Here is a tiny trained network, its code and every weight. The questions are about switching its units off for an input and a class, where a switched-off unit gives its printed mean instead of its output.

import numpy as np


def w(rows, s, z=0):
    codes = np.array(rows[::2]) - 128.0
    scale = np.full(codes.shape[1], s)
    scale[-1] = z or s
    return codes * scale


def norm(h):
    return h / np.sqrt((h * h).mean(-1, keepdims=True) + 1e-5)


def f(y):
    return np.maximum(y, 0)


def log_softmax(a):
    a = a - a.max(-1, keepdims=True)
    return a - np.log(np.exp(a).sum(-1, keepdims=True))


def net(x, mask):
    res = np.array(x, float).reshape(1, 7) / 4 @ E
    u = 0
    for l in range(3):
        y = f(norm(res) @ A[l][:, :-1].T + A[l][:, -1])
        res = res + np.where(mask[u : u + 4], y, B[l][:, -1]) @ B[l][:, :-1]
        u += 4
    return log_softmax(norm(res)[-1] @ U[:, :-1].T + U[:, -1])


A, B = {}, {}
E = w([
[167,128,92,98,148,182,128,232],'x0',
[108,90,144,151,212,180,55,180],'x1',
[105,86,109,110,135,201,94,225],'x2',
[197,186,105,24,28,81,201,127],'x3',
[67,105,108,173,136,116,79,85],'x4',
[39,120,105,128,151,138,95,143],'x5',
[171,9,211,199,253,111,54,101],'x6',
],0.0056)
A[0] = w([
[74,113,92,122,139,120,136,162,87],'L0N0',
[22,106,108,134,102,225,83,198,89],'L0N1',
[156,141,129,129,77,181,133,142,98],'L0N2',
[152,26,188,164,254,162,76,185,2],'L0N3',
],0.0051,0.0039)
B[0] = w([
[109,166,155,136,98,169,68,157,147],'L0N0',
[47,182,64,117,144,149,82,175,214],'L0N1',
[112,154,116,187,148,120,200,129,153],'L0N2',
[255,66,204,171,191,156,61,102,254],'L0N3',
],0.0051)
A[1] = w([
[172,24,143,143,253,180,51,161,56],'L1N0',
[152,88,144,165,129,61,153,102,112],'L1N1',
[241,188,128,44,18,115,194,202,4],'L1N2',
[150,44,155,152,249,129,119,190,30],'L1N3',
],0.0054,0.0025)
B[1] = w([
[233,64,236,137,160,254,48,137,254],'L1N0',
[63,159,84,170,72,170,80,137,164],'L1N1',
[150,23,173,89,74,152,230,122,217],'L1N2',
[153,71,232,149,147,198,72,104,210],'L1N3',
],0.006,0.0071)
A[2] = w([
[67,157,60,106,137,161,66,189,58],'L2N0',
[106,131,159,220,107,77,93,2,73],'L2N1',
[197,176,114,130,72,113,180,155,3],'L2N2',
[158,59,133,134,240,78,98,169,74],'L2N3',
],0.0064,0.0026)
B[2] = w([
[83,134,103,166,164,116,137,254,192],'L2N0',
[156,171,70,100,227,16,88,68,255],'L2N1',
[191,36,192,106,102,173,214,161,206],'L2N2',
[229,158,163,147,93,212,99,148,241],'L2N3',
],0.0056,0.0038)
U = w([
[166,115,131,92,39,125,251,123,219],'0',
[113,159,96,154,173,11,105,41,4],'1',
[37,170,49,147,142,159,110,212,110],'2',
[176,85,213,182,185,207,45,127,171],'3',
],0.012,0.0014)

Each question gives the input, the list of numbers given to net, and the class t.
The units are the neurons (one row each of A and B). Each row of codes is followed by its name. A weight is (code - 128) times the scale printed after its matrix; where a second scale follows, it is the last column's (A, B and U).
mask holds one flag per neuron, layer by layer. A switched-off neuron (its flag False) gives its mean, the last column of its row in B, instead of its output. The means were averaged over made-up inputs and are rounded, as every weight is.
A unit's drop is (log p(t) with every unit on - log p(t) with that unit switched off) / (log p(t) with every unit on - log p(t) with every unit switched off).
The circuit of an input: a set's keep is (log p(t) with only the set's units on - log p(t) with every unit switched off) / (log p(t) with every unit on - log p(t) with every unit switched off). Starting from all 12 units, units are removed one at a time, each time the one whose removal leaves the highest keep (on an exact tie, the one counted first), for as long as the keep stays at least 0.8.
units of the circuit, in order: the units of the circuit, biggest drop first
k most important neurons: the k neurons with the biggest drops, biggest first
k most important neurons of layer l: the k neurons of layer l with the biggest drops, biggest first
drop of u: that unit's drop, to one decimal
input [-2,6,-4,3,0,5,0], class 1: units of the circuit, in order => L0N3; L1N0; L1N3
input [0,-1,-5,5,8,7,7], class 1: units of the circuit, in order => L2N1; L0N3; L1N0
input [-6,1,-2,5,-3,-8,4], class 0: units of the circuit, in order => L0N3; L1N0
input [-3,4,4,0,-2,-4,-4], class 0: 3 most important neurons => L1N1; L2N1; L1N3
input [3,-6,-3,2,-1,5,4], class 0: 2 most important neurons => L0N3; L1N3
input [3,-7,1,2,6,5,4], class 1: units of the circuit, in order => L0N3; L1N0; L2N1
input [4,-8,-6,-8,2,-7,-4], class 1: units of the circuit, in order => L2N1; L1N0
input [-4,-6,-1,4,-2,-3,7], class 1: most important neuron => L2N1
input [-6,4,6,-2,-3,-6,-8], class 0: 2 most important neurons of layer 2 => L2N2; L2N1
input [4,5,-8,-2,5,-5,-2], class 1: 3 most important neurons of layer 1 => L1N0; L1N3; L1N2
input [-7,-4,1,-6,-7,8,-2], class 2: 2 most important neurons of layer 0 => L0N3; L0N1
input [-4,-2,5,-2,-5,2,-5], class 2: drop of L0N1 => 0.5
input [1,0,4,-1,-2,-3,-6], class 0: drop of L1N2 => 0.2
input [-7,2,2,0,-7,4,-2], class 2: most important neuron => L1N0
input [-5,-8,7,4,-3,-7,8], class 0: drop of L0N3 => 0.4
